Below are the code and all the weights of a small trained network. Each question names an input and a class and asks about switching units off, where a switched-off unit gives its printed mean instead of its output.

import numpy as np


def w(rows, s, z=0):
    codes = np.array(rows[::2]) - 128.0
    scale = np.full(codes.shape[1], s)
    scale[-1] = z or s
    return codes * scale


def f(y):
    return np.maximum(y, 0)


def log_softmax(a):
    a = a - a.max(-1, keepdims=True)
    return a - np.log(np.exp(a).sum(-1, keepdims=True))


def net(x, mask):
    res = np.array(x, float).reshape(1, 6) / 4 @ E
    y = f(res @ A[0][:, :-1].T + A[0][:, -1])
    res = res + np.where(mask, y, B[0][:, -1]) @ B[0][:, :-1]
    return log_softmax(res[-1] @ U[:, :-1].T + U[:, -1])


A, B = {}, {}
E = w([
[141,85,157,8,89,45,165,196,156,131,126],'x0',
[126,60,64,163,183,176,175,121,236,163,142],'x1',
[142,79,89,157,58,169,63,203,164,99,15],'x2',
[194,160,50,101,59,174,144,137,144,105,176],'x3',
[163,166,90,121,168,89,102,133,140,129,129],'x4',
[60,115,111,164,44,91,68,79,205,91,149],'x5',
],0.011)
A[0] = w([
[218,138,65,120,164,105,70,164,128,149,49,192],'N1',
[205,192,28,103,55,134,177,138,137,100,187,105],'N2',
[110,40,24,128,193,108,180,130,229,255,145,43],'N3',
[124,214,165,90,90,98,112,95,78,92,102,60],'N4',
[129,147,151,107,123,77,191,5,125,214,220,1],'N5',
[154,63,160,16,102,28,152,191,177,140,147,146],'N6',
[57,90,91,158,49,25,22,54,200,81,207,61],'N7',
[82,191,112,73,187,103,200,81,95,120,227,62],'N8',
[146,194,176,91,110,37,69,142,50,37,111,39],'N9',
[132,107,228,155,194,35,89,92,165,219,31,71],'N10',
],0.007,0.0049)
B[0] = w([
[184,92,188,128,82,192,175,104,149,116,100,206],'N1',
[86,63,102,93,175,84,193,79,93,12,151,219],'N2',
[52,228,63,58,124,194,108,164,108,161,104,225],'N3',
[82,189,106,93,96,201,83,141,94,134,130,187],'N4',
[150,122,130,132,95,130,72,154,187,96,30,207],'N5',
[160,165,159,223,209,211,55,120,107,83,190,255],'N6',
[205,91,187,108,135,124,189,120,103,230,144,242],'N7',
[199,94,174,132,108,104,111,183,171,96,44,216],'N8',
[73,215,144,83,70,136,146,133,138,152,134,214],'N9',
[77,2,87,110,137,72,158,37,85,67,123,199],'N10',
],0.008,0.012)
U = w([
[142,88,152,148,55,129,69,175,200,92,39,51],'0',
[27,196,99,61,107,155,107,147,124,175,132,76],'1',
[116,119,166,145,130,147,146,110,121,129,137,254],'2',
[67,72,112,115,130,94,158,77,96,54,155,82],'3',
[189,118,182,126,152,136,192,142,72,229,142,138],'4',
[131,165,145,255,174,165,45,100,115,112,181,143],'5',
],0.0099,0.0084)

Each question gives the input, the list of numbers given to net, and the class t.
The units are the neurons (one row each of A and B). Each row of codes is followed by its name. A weight is (code - 128) times the scale printed after its matrix; where a second scale follows, it is the last column's (A, B and U).
mask holds one flag per neuron, in row order. A switched-off neuron (its flag False) gives its mean, the last column of its row in B, instead of its output. The means were averaged over made-up inputs and are rounded, as every weight is.
A unit's drop is (log p(t) with every unit on - log p(t) with that unit switched off) / (log p(t) with every unit on - log p(t) with every unit switched off).
The circuit of an input: a set's keep is (log p(t) with only the set's units on - log p(t) with every unit switched off) / (log p(t) with every unit on - log p(t) with every unit switched off). Starting from all 10 units, units are removed one at a time, each time the one whose removal leaves the highest keep (on an exact tie, the one counted first), for as long as the keep stays at least 0.8.
circuit, biggest first: the units of the circuit, biggest drop first
most important unit: the unit with the biggest drop
top k neurons: the k neurons with the biggest drops, biggest first
drop when u is switched off: that unit's drop, to one decimal
input [7,8,-1,1,2,2], class 1: circuit, biggest first => N3
input [0,-2,4,3,-3,6], class 4: circuit, biggest first => N7, N5
input [7,-1,3,-6,8,7], class 2: top 3 neurons => N7, N10, N6
input [0,-3,-6,5,0,-2], class 0: circuit, biggest first => N8, N5
input [-6,-6,-7,2,8,5], class 2: top 4 neurons => N7, N3, N8, N6
input [2,-8,7,8,-2,4], class 1: top 3 neurons => N9, N4, N8
input [2,-4,1,3,-1,-2], class 1: circuit, biggest first => N7, N8
input [-6,-1,2,8,-1,-5], class 3: top 2 neurons => N2, N6
input [-2,-3,-5,-6,8,-5], class 2: circuit, biggest first => N2, N7, N10, N8
input [-8,8,-8,6,4,-3], class 0: circuit, biggest first => N8, N5
input [4,4,-5,-2,4,-1], class 0: top 2 neurons => N8, N5
input [8,4,7,5,-2,4], class 5: circuit, biggest first => N6, N8
input [6,-5,-6,6,8,-4], class 2: top 4 neurons => N2, N6, N8, N9
input [0,-8,1,-4,-8,6], class 1: top 2 neurons => N9, N4
input [6,2,-1,-7,0,-4], class 3: top 2 neurons => N10, N7
input [7,8,6,-8,-3,5], class 1: most important unit => N3
input [7,-4,0,8,0,-3], class 3: top 2 neurons => N2, N7
input [5,0,4,-4,6,-3], class 2: circuit, biggest first => N10, N6
input [5,4,-6,-4,4,3], class 0: top 3 neurons => N5, N8, N2
input [2,4,4,7,-4,5], class 3: circuit, biggest first => N2
input [4,-4,-3,1,-1,-1], class 1: top 4 neurons => N9, N7, N4, N1
input [-8,-7,-8,-4,-2,6], class 0: circuit, biggest first => N5, N8
input [-6,-2,2,-1,-3,8], class 4: top 2 neurons => N7, N6
input [-5,5,-1,-6,-1,-4], class 3: top 3 neurons => N10, N6, N7
input [1,7,-4,-1,7,-7], class 1: top 2 neurons => N3, N7
input [-3,2,-1,-4,2,8], class 4: drop when N7 is switched off => 0.7
input [-4,8,-3,-4,-1,-5], class 1: most important unit => N3
input [5,-1,0,-2,-2,6], class 4: drop when N7 is switched off => 0.8
